In the rows, 128 means zero.
Facts:
besil {σ=364, α=h, θ=kadin}
breful {σ=617, α=f}
brosis {σ=713, θ=noflodrol,figres}
brubron {σ=617}
buki {σ=469, α=g}
daklur {σ=617, Λ=trugru,kabrun,rostoske,kunek, θ=dibrur}
dedrin {σ=469, α=h, θ=satas,taklebrek}
dibrur {σ=713, Λ=truzuk,gisim}
draple {σ=617, α=g, Λ=besil,brosis, θ=gisim}
dule {σ=469, α=g, θ=kunek}
febal {σ=713, α=i, θ=travun}
fidriklis {σ=617, α=c, Λ=dedrin,fluste, θ=lasagrir,trugru}
fifatrur {σ=713, α=i, Λ=ligris,druple,lalo,gruskik,rigam, θ=mokli}
figres {σ=617, α=c}
flastun {σ=469, α=g, Λ=resto,satas,febal,tragrabos,kofu,lalo}
fluste {σ=617, α=b}
gisim {σ=617}
griklon {σ=713, α=d, θ=febal,tiklibra}
grobur {σ=617}
gruskik {σ=617, α=b}
kabrun {σ=617, α=d}
kadin {σ=187, Λ=lasagrir,kabrun,vutre,druple,puges, θ=besil}
klafo {σ=617, α=j, Λ=fluste,kunek}
kofu {σ=617, α=e, θ=gruskik}
kunek {σ=914}
lalo {σ=364, α=f}
lasagrir {σ=469, α=d, θ=grobur}
ligris {σ=187, α=h, θ=klafo}
liklafe {Λ=truzuk,vamaflin,vazes,rostoske,dule,kunek}
logal {σ=617, α=e, Λ=semisus,brubron,tragrabos, θ=zeto,satas}
mokli {σ=914, α=b, Λ=truzuk,poklik,gruskik,kunek}
mugro {σ=469, α=d, θ=fifatrur,nukla}
noflodrol {σ=364, Λ=travun,tragrabos,grobur, θ=stuti,figres}
nugras {σ=187, α=i}
nukla {σ=187, α=a, Λ=fluste, θ=dule}
paba {Λ=lasagrir,besil,kofu}
plifis {σ=914, α=d, Λ=dedrin,travun,lalo}
poklik {σ=364, α=h}
puges {σ=617, α=a}
resto {σ=617, α=e, θ=mokli}
rostoske {σ=617, α=e, θ=besil,kadin}
sabren {σ=617, Λ=ligris}
satas {σ=617, α=c, θ=taklebrek}
semisus {σ=364, θ=logal}
skedra {σ=364, α=a, Λ=druple,breful}
skelo {σ=617, α=c, Λ=kofu,rigam,kunek}
skostabos {σ=187}
stuti {σ=617, α=a}
taklebrek {σ=364, α=d, θ=semisus}
tiklibra {σ=713, α=j, Λ=vutre,truzuk,buki,stuti,puges}
tobur {Λ=fluste,lalo}
tragrabos {σ=617, α=a, θ=dedrin}
travun {σ=617, α=b}
trostutam {σ=617, α=a, θ=grobur}
trugru {σ=617}
truzuk {σ=617, α=f, θ=kunek,mugro}
vutre {σ=617, α=h}
zaflodrek {σ=364, α=c, Λ=semisus,gisim,dule}
zeto {σ=187, Λ=grobur, θ=satas}

Known rows:
fidriklis: [156 158 100 151 150 146 145 141 110 150  84 107 181 144 117 128 142 145
 131 105  99 156 163 126 130 169 110 138  60 137 130 140 110  87  97 132
  75 115 113 122 112 114  64 188 153 196 157 138 111 161  99 131  99 154
 197 186 104 103 110 132  65 148 153 133  71 157 121]
klafo: [130 160  86 171 157 146 104 153 143 144  88 104 177 170 128 122 140 138
  99  85 107 156 132 142  90 114  98 109  63  83  95 133 123  85 117 174
 109 125 111 124  73 118  58 160 122 194 140 167 110 157  63 121 120 164
 199 183 102  99 147 111  60 138 150 137  71 156 150]
sabren: [130 175 121 152 125 132 150 165 140 173 106 155 168 178 136 140 123 129
  97  98  92 149 126 148  98 135  95 109  86 105 128 155 149  93  80 150
 105 111 133 120 112 125  79 178 122 179 132 161 109 145  64 126 135 107
 194 174 109  99 134  82  97 149 144 145  85 154 109]
zaflodrek: [146 167 112 154  91 101 118 143 147 168 134 169 140 190 138 161 103 125
  88  94 100 155 140 123 115 116 104 106  93  99 133 133 138  85 115 153
 116  99 119 105 109 119 105 176 118 188 160 186 110 147 102 132 141 109
 195 167  94 106 162 105 100 142 151 139 112 149 130]
logal: [142 191 141 124 149 139 119 196 125 134 110 172 176 144 148 122 101 124
  90 124 105 150 165 150  89 146  98 107  87 102 139 168 159  86  72 151
 114 100 158  78  97 112  80 194 134 182 131 166 104 110  89 180 132 103
 157 174 104  96 138  84 103 152 114 155  95 153 105]
dibrur: [117 186 113 152  89 136 103 158 145 170 107 178 134 196 165 145 125 101
  81  88  93 151 112 116 112 124 102 113 114  86 121 121 156  77 111 158
 110 109 135  91  79 144  90 153 128 188 151 186 107 151  71 126 141 142
 192 152  98  67 163  86  92 152 171 192  99 152 145]
mokli: [124 159  72 171  96 114 106 143 173 152 104 148 155 192 181 159 125  90
  81  88  96 142 117 114  92 179  91 105 117  88 104 104 101  83 122 157
 101  98 159 118  94 166  52 162 108 165 158 188 114 153  54 118 135 121
 201 164 138  72 161 136  77 141 170 131 108 155 150]
gruskik: [120 180  68 173 138 121 136 185 153 146 122 100 144 164 158 143 118  93
  92 119  88 120 118 142  88 148 128 111  95  70 112 142 119 101 115 118
 117 103 125 110 104 131  59 147 127 171 167 149 133 147  56 154 101 117
 183 146 160  64 134 107 110 120 135 168 110 154 128]
vamaflin: [133 171 106 124  90 120 102 167 123 150  85 134 135 157 161 149 100 102
 124 126 101 144 145 140 102 132 143 120  90  93  89 131 125 133  79 125
  99 110 148  91 108 153 109 156 136 142 161 159 152 150  94 167 119 151
 159 137 149  70 145 138  78 138 144 180 123 125 143]
brosis: [149 165  88 117 111 129 126 152 116 148 126 164 136 147 121 139  99  97
 120 117  74 118 123 105 136 167 142 145 102 133  97 126 153 130  78 112
 115 117 129  95  99 143  60 176 164 180 160 163 120 152 102 164 101 140
 190 138 102  66 110 117  80 146 162 170 108 126 104]
griklon: [150 165 101 125 107 124 113 171 117 164 110 173 140 158 129 142 125  89
 125 119  55 110 123 101 129 176 141 146  85 143  90 130 151 130  66 122
 112 118 123  92  85 134 100 179 161 181 161 176 118 150 104 141 108 140
 171 139  98  64 109 120  75 156 165 165  93 117 100]
tragrabos: [133 156 128 110 146 115 152 194 116 135  96 165 177 137 164 125  89 103
 104 139 109 157 164 150  90 138 119 117  74 146 130 157 155  86  66 127
 104  98 157  82 105 110  95 185 169 193 136 149 113 105 101 180 109  98
 143 176 137  85 109  79 110 152 114 192 102 151 106]
kabrun: [136 176 107 165 103  99 123 186 128 177  94 130 155 178 165 157 134  81
 126 119  62 105 137 125  93 148 137 107  69 127  98 145 153  96  76 131
 107 100 112 104  85 126  97 151 142 175 156 163 130 117  65 133 104 125
 161 140 142  86 123  91  95 152 138 160  89 148 109]
puges: [118 164  81 122 121 100 150 169 120 166  87 131 142 157 173 157 103  90
 101 121 100 138 144 146  97 126 116 111  80 127  91 142 153  86  69 133
  95 104 125 119 103 142  63 141 161 192 137 144 128 121  85 158  98 126
 192 136 151  71 117  85 102 134 122 176 102 140 136]
taklebrek: [147 190 137 155 130 100 104 192 130 125 128 168 150 145 176 152 115  94
 115 135  70 137 155 103  84 117 141 116  71  99 102 154 152  88  90 171
 116  98 135  84  70 106 122 169 144 195 169 192 118 105 101 178 133 119
 140 168 107  82 148 110 107 151 117 178 115 140 130]
travun: [121 186  74 163 145 135 163 175 153 138 129 109 164 149 156 147 119 124
 106 130  73 125 123 147  94 164 123 116  99  73 109 144 116 135 113 122
 114 107 125 119 117 129  70 154 131 165 153 152 127 138  54 174 113 104
 189 165 153  70 115  92 119 124 119 169 112 157 107]
vutre: [120 166  84 140 101 101 140 173 123 158  91 122 144 157 158 151 102  92
 122 105 100 110 136 144 123 162 113 113  80 116 108 120 160  87  78 123
 116 111 113 122 101 136  92 157 148 181 161 134 136 114  73 138 106 121
 161 134 150  95 113  88 106 124 119 179 106 152 138]
trugru: [114 172  79 158 113 107 139 175 132 154  95 116 145 170 169 159 127  93
 106 120  82 120 132 135  95 143 131 107  76  98  91 135 144  93  97 132
 110 101 114 116  88 149  73 142 149 184 159 147 134 120  63 155 100 138
 179 143 157  68 118  90 104 127 133 185 107 150 138]
poklik: [143 170  85 140  98  89 131 157 119 144 122 149 127 151 160 159  91 100
 114 103  98 117 132 110 133 122 133 108  81 123  93 104 155  87  96 136
 120 113 101 112 104 117 117 150 127 186 173 164 135 123  99 164 113 115
 144 138 109  94 130 119  95 119 119 140 118 117 148]
vazes: [131 170 106 128  94 112 107 167 127 148  91 137 138 157 163 148  92 103
 126 123  98 146 146 141 108 131 135 120  84 100  91 127 131 132  76 121
 101 106 145 101 110 155 106 168 131 148 157 154 145 142  99 168 124 145
 166 139 148  72 144 137  82 132 151 183 123 122 142]
febal: [132 189  97 122 118 131 127 149 121 133 117 168 136 149 170 148 105 102
 104 125  81 120 122 106 141 165 139 142  98  91  94 118 145 123 107 123
 111 103 142  88  91 159  73 154 160 180 163 167 115 148  87 176 112 140
 192 144 116  59 114  97 105 143 162 186 112 132 109]
figres: [114 179  79 166 107 103 155 172 135 152 109 108 149 172 176 161 119 114
  96 127  81 117 140 148 108 159 130 105  71  82  96 131 141  90 111 146
 107 101 115 114 108 144  90 148 148 181 171 142 122 120  54 168 109 149
 186 146 159  66 124  90 116 130 133 196 111 157 134]
mugro: [158 177  72 149 103  90 129 148 168 157  87 128 141 186 158 160 139  90
 129 124  53 105 107 120 119 123 141 134 110 157  96 108 116 147  69 150
 118 119 102 126 107 167  94 150 144 150 150 156 151 154  94 126 113 154
 195 136 107  88 111  88  75 132 164 130  95 117 104]

Rows, some named above:
[148 202  78 147 138  94 115 144 145 171  96 121 133 196 157 154 135 105
 119 127  71 106 112 129 120 108 136 143 114 148  96 116 129 140 108 134
 119 110  99 117 113 160 100 141 125 173 135 173 159 160  70 125 133 139
 183 135  98  85 109  85  74 121 161 139 117 124 118]  dule
[129 180 112 144 107 100 104 160 151 163 130 171 145 183 175 148 131 123
  97  85 104 149 116 145 118 158 100 140 113  98 128 156 128 108 121 173
 118 114 134 114 113 132 107 186 134 185 118 192 121 145  60 129 143 123
 186 180 109  82 159  86 104 156 157 146 110 151 144]  kadin
[132 162 125 131 114 109 146 146 122 159 127 173 135 171 166 157  92 135
  95 100 106 162 137 137 118 109  99 114 103 127 111 126 146  88  77 176
 107 106 118 117 118 122  92 173 116 187 122 196 105 145 101 161 144  98
 197 179 101 102 150  84  99 147 123 135 102 128 144]  skedra
[121 171 118 149  90 143 139 142 155 153 112 172 148 151 156 154 136 125
  88  90  63 142 123 104 144 173  88 118 111  88 101 105 115 125  79 165
 107 123 154 128 109 164  44 188 129 168 139 165 112 158  81 137 137 108
 195 187  98  80 154  98 104 158 161 136  87 151 106]  fifatrur
[141 163  93 159 101 122  97 154 150 185  93 154 138 191 128 137 141 115
  87  93 106 152 133 146  93 143  98 107  71  95 131 160 157  81 106 135
 104 100 125 113 103 127  79 171 124 191 157 154 109 146  57 119 131 131
 201 158 115 105 159  89  75 150 166 146  84 157 136]  skelo
[130 172  68 171  97 105 107 140 127 183  94 103 138 198 162 154 135 114
  90  89 109 125 140 132 118 114 135 126 105  96  90 113 129  85 122 156
 110 101 109 100  78 164 102 137 133 168 127 194 144 153  54 124 142 161
 174 142 122  59 120 104  63 122 169 137 112 154 150]  kunek
[151 174 126 133 137 134 131 169 138 185  97 154 182 184 125 133 134  94
 119 118  79 129 124 126 101 147  99 111  93 140 131 145 157 107  67 114
 100 112 127 118 113 120  80 180 117 194 135 165 124 157  76 128 132 100
 193 156 109  98 125  86  84 134 137 145  88 154 105]  draple
[149 166  88 120 108  98 135 146 116 146 132 168 139 142 164 147 109 106
 124  92 106 117 142 128 143 176 118 154  95 148 115 130 156 137  95 127
 111 131 126 119 115 130 109 191 154 189 124 171 145 140 100 156 105 119
 143 152 115  94 132  82  94 137 129 141 126 122 138]  ligris
[146 163  93 137 152 137 124 140 107 166  87 101 151 191 122 133 141 142
 132  85 102 163 155 146 144 118 109 157  67 156  92 136 107  95 128 173
  84 142 106 126 110 160  59 169 161 199 109 195 126 160  72 138 118 156
 201 178 101  95 114  88  63 139 169 130  76 134 150]  nukla
[151 203  81 144 143  96 120 147 137 170 102 109 136 199 159 154 136 101
 127 126  69 111 119 131 116 110 136 144 116 141 100 122 128 143 105 138
 114 110 105 122 113 157 105 138 126 174 133 172 156 158  68 122 134 145
 182 132 107  81 114  86  73 122 160 140 115 123 115]  dule
[148 177 132 132 144 100 111 197 135 131 139 169 131 138 174 140  82 100
  95 134 105 151 162 112  86 115 135 115  78  92 121 155 153  89  92 149
 116  99 144  79  86 104 123 182 148 192 172 185 117 108 104 180 135 105
 141 174 110  86 146 103 117 140 115 177 126 139 128]  semisus
[151 166  70 174 147 142 126 150 132 136  85 104 187 142 118 120 146 134
 127 122  84 145 148 116 100 155 137 130  67  89  91 135 113  93 118 126
  91 104 110 118  96 124  51 168 155 191 170 140 121 155  61 166  95 159
 181 179 115  97 108 133  62 124 127 134  76 159 145]  fluste
[106 188 104 162 125 109 161 183 139 142 117 130 169 154 174 161 117 122
 109 123  72 126 131 152 102 140 111 112  96  81  92 142 142 114  89 162
 118 110 123 115 115 141  96 145 136 170 144 152 116 111  51 168 133 107
 191 168 151  67 119  88 121 134 123 187 113 160 108]  grobur
[146 181 135 155 147 151 107 141 127 130  82 101 177 146 119 124 143 143
 129 107 105 163 164 147 128 135 109 128  69 110  92 119 103 117  93 173
  76 133 140 116 113 140  94 191 128 161 145 180 111 157  94 148 144 158
 193 193  91  96 128 139  54 142 151 137  78 154 145]  tobur
[125 180  70 174 105 102 102 139 131 180  95 108 135 196 152 153 145 119
  90  90 108 125 138 133 110 124 135 123 104  95  88 116 127  86 127 156
 108  97 109 104  79 164 102 136 133 171 128 195 147 148  52 122 137 163
 173 132 117  56 118 100  61 120 164 138 118 151 144]  kunek
[136 175 132 121  99 144 110 154 140 164  89 166 148 177 137 140  99 139
 107  97  98 162 142 156 104 126  95 111 112 103 126 146 133 128  76 150
 103 114 158 110 117 149 110 182 114 156 131 186 114 158  89 134 146 117
 201 167 116  89 164 115  84 143 158 155 110 152 121]  paba
[127 190 116 145 148 105 110 192 135 132 115 135 158 140 178 144  94 108
  99 133 107 146 168 140  86 165 142 109  63  77 132 157 150  84 104 145
 110  98 157  81  92 110 121 167 161 193 172 137 113 100  56 178 117 146
 144 181 158  74 122  88 113 137 113 205 122 163 125]  satas
[149 204 126 143 150 118 121 155 159 130 105 167 175 170 155 144 136 140
 108 131  59 140 117 137  97 119  87 125 115 137 131 120 137 142  67 174
 115 130 146 121 118 121 106 190 122 171 147 169 129 157  82 113 144  94
 193 184 100 101 124  80  98 124 127 139  98 153 106]  flastun
[153 187 117 118 150  99 101 195 139 128  89 155 159 144 166 122 100 135
 119 134 114 141 164 129  92 156 135 127  68 149 122 130 159 126  75 157
 112 113 156  81  91 105 118 188 159 188 173 136 130 115 106 177 137 157
 141 178  94  95 115  87  87 129 117 159 114 147 141]  dedrin
[129 162 125 128 115  99 149 145 124 160 123 170 134 169 165 157  96 136
  87  98 108 156 136 138 121 106  96 112 100 130 110 127 143  87  81 175
 109 105 119 118 113 118  94 171 115 185 120 187 112 141 102 164 142 100
 194 174  99  97 154  85 100 145 125 133 108 131 143]  skedra
[141 163 130 144  81 124 102 158 155 179  81 164 136 192 141 124 115  97
  94  91 109 159 124 139  97 113 105 109  87  99 135 145 139  87  97 134
 102 103 144  97  89 154 101 171 114 167 147 185 129 158  97 117 146 156
 191 135 118  86 161 123  63 146 171 152 103 151 153]  liklafe
[151 170 140 171 151 136 153 141 139 141 118 153 182 185 134 143 136 137
 120 109  68 155 169 132 116 174  93 127  90 154  94 118 123 119  73 174
  95 101 142  93 111 145 122 182 130 156 127 198 115 127  76 125 147 123
 177 192 101  98 109  87  70 152 136 132  96 160 101]  plifis
[142 192 140 117 157 106 116 197 140 135 133 171 173 138 170 124 112 131
 100  95 109 160 156 151  93 172 109 144 102 110 134 165 160 107 102 171
 109 117 159  81 115 105 121 189 158 190 123 192 110 121  87 171 142 106
 141 186 104  88 164  80 113 163 117 175 113 158 114]  zeto
[149 175 142 131 126 133 164 144 137 155 146 169 151 157 131 152  93 140
 108 109  91 151 141 153 131 119  97 119 111 126 135 137 133 132  73 165
 117 125 121 118 116 111 103 197 114 159 125 195 109 141 101 167 145 102
 195 187 103 105 144  90 109 147 123 129 108 150 105]  noflodrol
[139 180 126 129 133 102 122 194 135 128 134 167 142 145 175 144  85  98
  95 130 106 153 165 114  93 117 141 121  76  97 122 150 156  86 101 153
 114 101 143  80  93 105 114 182 151 196 172 188 114 104 108 178 130 102
 137 170 100  91 151 107 115 142 111 173 122 146 131]  semisus
[143 172 128 130 130 130 123 164 136 184 103 157 176 178 127 134 139  94
 116 117  77 130 124 123 105 151  94 111  82 139 137 154 153 100  69 128
 102 112 119 120 113 121  93 188 120 190 131 167 122 155  76 124 132 103
 191 152 115 103 129  91  82 136 132 135  89 156 106]  draple
[106 174  93 162  94 140 108 164 138 152 112 175 136 183 156 129 103 116
  82  88  96 147 118 126 108 129 104 117 113  85 103 115 153  91 110 139
 119 131 134  92  72 137  70 153 133 176 134 201 110 154  84 120 142 150
 192 151 102  50 161  87  92 146 173 159 106 153 149]  tiklibra
[131 173 100 150  95 101 148 156 112 137 133 150 134 147 167 157  93 116
 111 106  99 120 138 126 141 119 124 113  92 107  91 108 149 100  98 161
 118 113 108 113 113 115 120 155 125 184 165 169 126 115  94 178 132 110
 154 140 112  95 133 102 113 120 118 149 121 122 146]  besil
[144 162  98 143 102 118 107 156 148 188  86 155 141 194 126 126 132  91
  92  86 104 145 128 124  88 126 102 115  70 135 134 160 155  84  87 122
 101  97 119 114  89 126  66 166 123 194 143 158 115 158 100 119 111 144
 197 140 125 100 154 104  57 146 169 136  73 158 143]  daklur
[160 159  96 151 154 142 143 144 119 145  82 109 187 145 108 122 145 143
 126 105 104 160 163 124 132 162 105 128  65 137 128 146 107  85 103 136
  84 116 114 120 115 117  56 191 157 197 162 136 106 152 102 133  91 157
 191 184  91 108 103 132  60 146 160 127  72 161 121]  fidriklis
[137 160  77 132  93 113 137 148 116 185  99 123 133 204 123 134 126  79
 106  91 106 106 114 146 104 111 130 130 103 135 132 157 150  93  96 120
 106 102 106 123 104 165  57 136 129 176 114 156 140 153  94 125  94 135
 200 136 151 102 109  99  69 129 175 131  86 143 117]  truzuk
[131 168 113 144  91 145 136 141 154 153 107 179 157 147 153 155 128 121
  92  88  60 139 108 110 143 177  93 123 112  75  98 105 114 129  75 164
 111 118 155 127 112 168  50 197 128 173 140 168 110 159  76 140 139 103
 194 186 105  82 156  90 101 158 170 132  85 153 105]  fifatrur
[142 159  91 119 128 111 122 159 118 178  89 136 139 161 135 130 113  87
 118 128  92 106 142 132 100 147 130 114  77 124 125 155 153  91  75 114
 111 102 139  98  88 128  54 167 142 179 137 142 127 147 103 163  85 107
 174 136 144  98 113 107  72 132 163 143  89 148 116]  rostoske
[122 179  71 168 131 123 135 186 161 151 117 107 143 171 160 142 115  96
  92 115  86 125 115 141  89 143 124 111  89  86 110 136 118  98 122 121
 117 100 122 108 105 124  61 146 131 175 163 152 134 141  49 152 100 117
 176 145 160  67 136 109 113 120 134 175 112 157 132]  gruskik
[132 158  71 149  87 103 157 150 131 161  90 110 175 138 166 162 118  81
 116 129  56 109 120 116 128 175  98 107  88  93  97 105 108 123  63 120
 102 103 152 131 110 161  58 183 125 157 137 140 115 139  89 167  91  97
 190 136 150  94 123 116  98 140 173 137  78 140 110]  resto
[145 190  90 155 117  92 112 179 160 137  94 154 140 177 172 159 131  90
 118 125  56 106 117 123  92 128 140 130 105 145  95 117 139 140  70 170
 115 109 131  97  94 140 112 161 142 159 168 159 147 136  99 132 135 149
 174 140 104  77 118  86  96 140 140 140 108 121 107]  lasagrir
[152 168  96 143 152 134 125 136 104 160  87 101 152 190 118 135 141 145
 132  93 109 156 157 148 149 118 113 153  67 146  93 134 108  99 126 172
  79 143 103 126 112 165  59 170 167 194 112 195 122 156  64 136 120 163
 198 171 103  99 112  90  62 136 163 127  70 133 151]  nukla
[131 181 108 149 145 100 122 197 136 128 111 132 154 139 178 141  99 105
  94 136 102 145 166 144  86 161 140 105  67  82 128 163 160  87 103 147
 105  98 156  77  90 107 116 167 163 194 175 135 114 106  61 176 125 141
 144 179 155  76 128  87 119 139 119 200 117 155 126]  satas
[153 161 102 152 157 145 140 140 116 151  88  97 185 145 111 126 148 142
 124 110 102 155 166 121 136 168 111 127  62 131 129 140 116  90 101 134
  76 117 111 126 113 118  55 194 156 188 163 144 111 155 100 132  99 163
 203 190 103 108 105 127  59 147 164 135  73 157 123]  fidriklis
[142 173 125 153 137 114 163 148 113 139 135 126 139 145 142 148 105 139
 116 131  85 144 150 130 121 112 130 128  86  87  93 113 111 118  99 167
 116 104 118 101 115 117  65 173 127 162 146 186 112 134  96 183 112 110
 184 173  98  97 121 110 102 131 124 132 103 135 115]  lalo
[126 163 134 118 153 118 151 187 120 137 103 171 178 145 170 126  84  99
 102 135 108 158 162 151  90 146 123 116  78 139 134 165 157  91  64 134
 107  99 158  82 107 109  95 191 165 196 142 147 114 107 100 178 114 106
 145 176 138  87 107  76 113 152 114 193 109 158 108]  tragrabos
[151 200  84 142 139  88 102 177 153 132  90 136 142 170 176 153 128  89
 113 130  63 114 113 111  93 118 135 129 103 136  97 111 133 142  75 139
 110 105 124  97 109 134  99 167 145 180 167 153 157 155  99 126 131 124
 165 135 111  75 113  82  86 122 124 142 112 133 127]  buki
[141 164 110 126 130 121 142 161 116 171  90 145 150 156 135 136 114  93
 116 127  87 117 136 155 103 152 116 111  88 112 125 151 148  87  78 127
 116 103 144 103 100 125  63 171 141 170 126 141 117 130  84 173  95 106
 181 133 138  96 117  91  84 131 161 139  91 154 103]  kofu
[134 179  98 155  90  97 155 156 115 143 128 159 132 156 175 157  95 121
 112 106  95 118 142 123 140 118 119 109  85 106  93 108 147 102  93 160
 124 118 108 111 108 123 120 156 121 182 167 173 127 113  94 167 131 100
 154 144 103  91 132  99 107 124 115 143 122 126 150]  besil

